Here is a tiny trained network, its code and every weight. The questions are about switching its units off for an input and a target symbol, where a switched-off unit gives its printed mean instead of its output.

import numpy as np


def w(rows, s, z=0):
    codes = np.array(rows[::2]) - 128.0
    scale = np.full(codes.shape[1], s)
    scale[-1] = z or s
    return codes * scale


def norm(h):
    return h / np.sqrt((h * h).mean(-1, keepdims=True) + 1e-5)


def f(y):
    return np.maximum(y, 0)


def softmax(a):
    e = np.exp(a - a.max(-1, keepdims=True))
    return e / e.sum(-1, keepdims=True)


def log_softmax(a):
    a = a - a.max(-1, keepdims=True)
    return a - np.log(np.exp(a).sum(-1, keepdims=True))


def net(x, mask):
    ids = ['ΓΞΠαβεζηλστ'.index(c) for c in x.split()]
    T = len(ids)
    res = E[ids] + P[:T]
    q, k, v = (norm(res) @ M[0].T for M in (Q, K, V))
    z = softmax(np.where(np.tri(T) > 0, q @ k.T / 2**0.5, -1e9)) @ v
    res = res + np.where(mask[0], z, O[0][:, -1]) @ O[0][:, :-1]
    y = f(norm(res) @ A[0][:, :-1].T + A[0][:, -1])
    res = res + np.where(mask[1:25], y, B[0][:, -1]) @ B[0][:, :-1]
    return log_softmax(norm(res)[-1] @ U[:, :-1].T + U[:, -1])


Q, K, V, O, A, B = {}, {}, {}, {}, {}, {}
E = w([
[41,98,188],'Γ',
[127,72,169],'Ξ',
[96,79,126],'Π',
[116,70,142],'α',
[121,46,193],'β',
[91,71,125],'ε',
[248,115,72],'ζ',
[113,216,31],'η',
[218,114,171],'λ',
[157,156,64],'σ',
[77,189,80],'τ',
],0.018)
P = w([
[184,3,58],'0',
[131,41,43],'1',
[132,53,58],'2',
[137,64,70],'3',
[131,79,125],'4',
[131,91,143],'5',
[123,103,161],'6',
[114,114,172],'7',
[115,123,178],'8',
[122,127,184],'9',
[121,136,189],'10',
[118,144,193],'11',
[137,146,201],'12',
[121,158,203],'13',
],0.0074)
Q[0] = w([
[1,165,133],'head 1',
[185,136,73],'head 1',
],0.0086)
K[0] = w([
[3,188,91],'head 1',
[248,216,106],'head 1',
],0.0043)
V[0] = w([
[182,58,252],'head 1',
[41,64,151],'head 1',
],0.004)
O[0] = w([
[9,190,54,249],'head 1',
[128,66,243,116],'head 1',
],0.011,0.0018)
A[0] = w([
[32,153,188,108],'neuron 1',
[115,114,144,50],'neuron 2',
[64,126,90,60],'neuron 3',
[125,74,89,146],'neuron 4',
[80,188,108,98],'neuron 5',
[101,184,132,80],'neuron 6',
[26,170,144,172],'neuron 7',
[70,199,70,121],'neuron 8',
[102,104,173,203],'neuron 9',
[187,96,75,91],'neuron 10',
[163,136,55,213],'neuron 11',
[128,191,119,151],'neuron 12',
[116,191,5,65],'neuron 13',
[136,34,188,251],'neuron 14',
[153,146,131,204],'neuron 15',
[145,90,156,131],'neuron 16',
[62,166,64,74],'neuron 17',
[110,69,177,230],'neuron 18',
[28,53,95,167],'neuron 19',
[76,122,158,52],'neuron 20',
[136,44,162,154],'neuron 21',
[87,105,103,144],'neuron 22',
[224,162,71,170],'neuron 23',
[50,93,77,203],'neuron 24',
],0.012,0.0027)
B[0] = w([
[86,147,132,185],'neuron 1',
[139,155,167,139],'neuron 2',
[143,104,72,148],'neuron 3',
[143,254,101,170],'neuron 4',
[117,115,120,163],'neuron 5',
[155,140,173,151],'neuron 6',
[159,118,139,182],'neuron 7',
[106,58,128,183],'neuron 8',
[114,97,112,183],'neuron 9',
[124,142,142,187],'neuron 10',
[160,88,149,204],'neuron 11',
[180,180,112,171],'neuron 12',
[120,63,159,206],'neuron 13',
[117,107,67,249],'neuron 14',
[43,170,187,176],'neuron 15',
[122,108,75,174],'neuron 16',
[141,109,92,168],'neuron 17',
[128,51,152,209],'neuron 18',
[130,185,141,208],'neuron 19',
[49,145,166,155],'neuron 20',
[152,94,71,207],'neuron 21',
[214,117,126,155],'neuron 22',
[85,124,141,255],'neuron 23',
[177,99,87,185],'neuron 24',
],0.0082,0.0075)
U = w([
[127,163,124,46],'Γ',
[118,203,225,221],'Ξ',
[117,74,253,47],'Π',
[136,156,133,19],'α',
[140,147,139,1],'β',
[116,122,172,132],'ε',
[118,157,157,221],'ζ',
[147,160,128,55],'η',
[207,83,53,202],'λ',
[177,44,189,127],'σ',
[142,151,137,99],'τ',
],0.012,0.0051)

Each question gives the input, a string of symbols that net reads in full, and the target symbol t.
The units are the heads (2 rows each of Q, K, V and O) and the neurons (one row each of A and B). Each row of codes is followed by its name. A weight is (code - 128) times the scale printed after its matrix; where a second scale follows, it is the last column's (O, A, B and U).
mask holds one flag per unit, heads first, then neurons. A switched-off unit (its flag False) gives its mean, the last column of its rows in O or B, instead of its output. The means were averaged over made-up inputs and are rounded, as every weight is.
A unit's drop is (log p(t) with every unit on - log p(t) with that unit switched off) / (log p(t) with every unit on - log p(t) with every unit switched off).
The circuit of an input: a set's keep is (log p(t) with only the set's units on - log p(t) with every unit switched off) / (log p(t) with every unit on - log p(t) with every unit switched off). Starting from the 12 units with the biggest drops (on a tie, the unit counted first), units are removed one at a time, each time the one whose removal leaves the highest keep (on an exact tie, the one counted first), for as long as the keep stays at least 0.8.
units of the circuit, in order: the units of the circuit, biggest drop first
most important unit: the unit with the biggest drop
top k neurons: the k neurons with the biggest drops, biggest first
drop of u: that unit's drop, to one decimal
input σ τ λ η λ ζ λ τ Ξ, target λ: units of the circuit, in order -> (neuron 14; neuron 21)
input σ λ Π λ η λ λ ζ β τ, target λ: units of the circuit, in order -> (neuron 17; neuron 24)
input Π τ τ Ξ λ Ξ λ σ ζ λ β τ, target Π: top 4 neurons -> (neuron 8; neuron 14; neuron 6; neuron 21)
input λ σ β Π τ α Ξ β τ ζ σ, target σ: units of the circuit, in order -> (neuron 13; neuron 14)
input λ Π Ξ λ λ λ η λ β λ ε, target λ: most important unit -> neuron 24
input τ λ σ Ξ λ β η λ τ τ Ξ λ ζ Π, target λ: top 2 neurons -> (neuron 14; neuron 21)
input τ α σ Ξ σ, target σ: top 4 neurons -> (neuron 11; neuron 13; neuron 14; neuron 23)
input α τ τ τ β ζ β τ, target Ξ: top 2 neurons -> (neuron 18; neuron 12)
input σ λ τ τ λ τ λ τ λ, target Ξ: top 2 neurons -> (neuron 18; neuron 13)
input σ β τ η λ Ξ η λ τ λ τ, target Π: top 4 neurons -> (neuron 8; neuron 4; neuron 19; neuron 13)
input λ σ σ Π ζ β η τ λ τ λ τ η, target σ: top 2 neurons -> (neuron 13; neuron 8)
input λ λ Ξ τ λ λ τ τ λ λ τ λ β α, target λ: top 2 neurons -> (neuron 14; neuron 21)
input α λ Π β λ λ τ, target λ: top 2 neurons -> (neuron 17; neuron 3)
input τ β α τ τ Π η τ λ λ β η, target σ: top neuron -> (neuron 13)
input τ ε α σ σ β τ β σ, target Π: drop of neuron 22 -> 0.0
input Ξ λ λ τ λ, target Π: drop of neuron 19 -> 0.5
input τ λ λ β λ τ λ Ξ α η ε, target λ: drop of neuron 14 -> 0.2
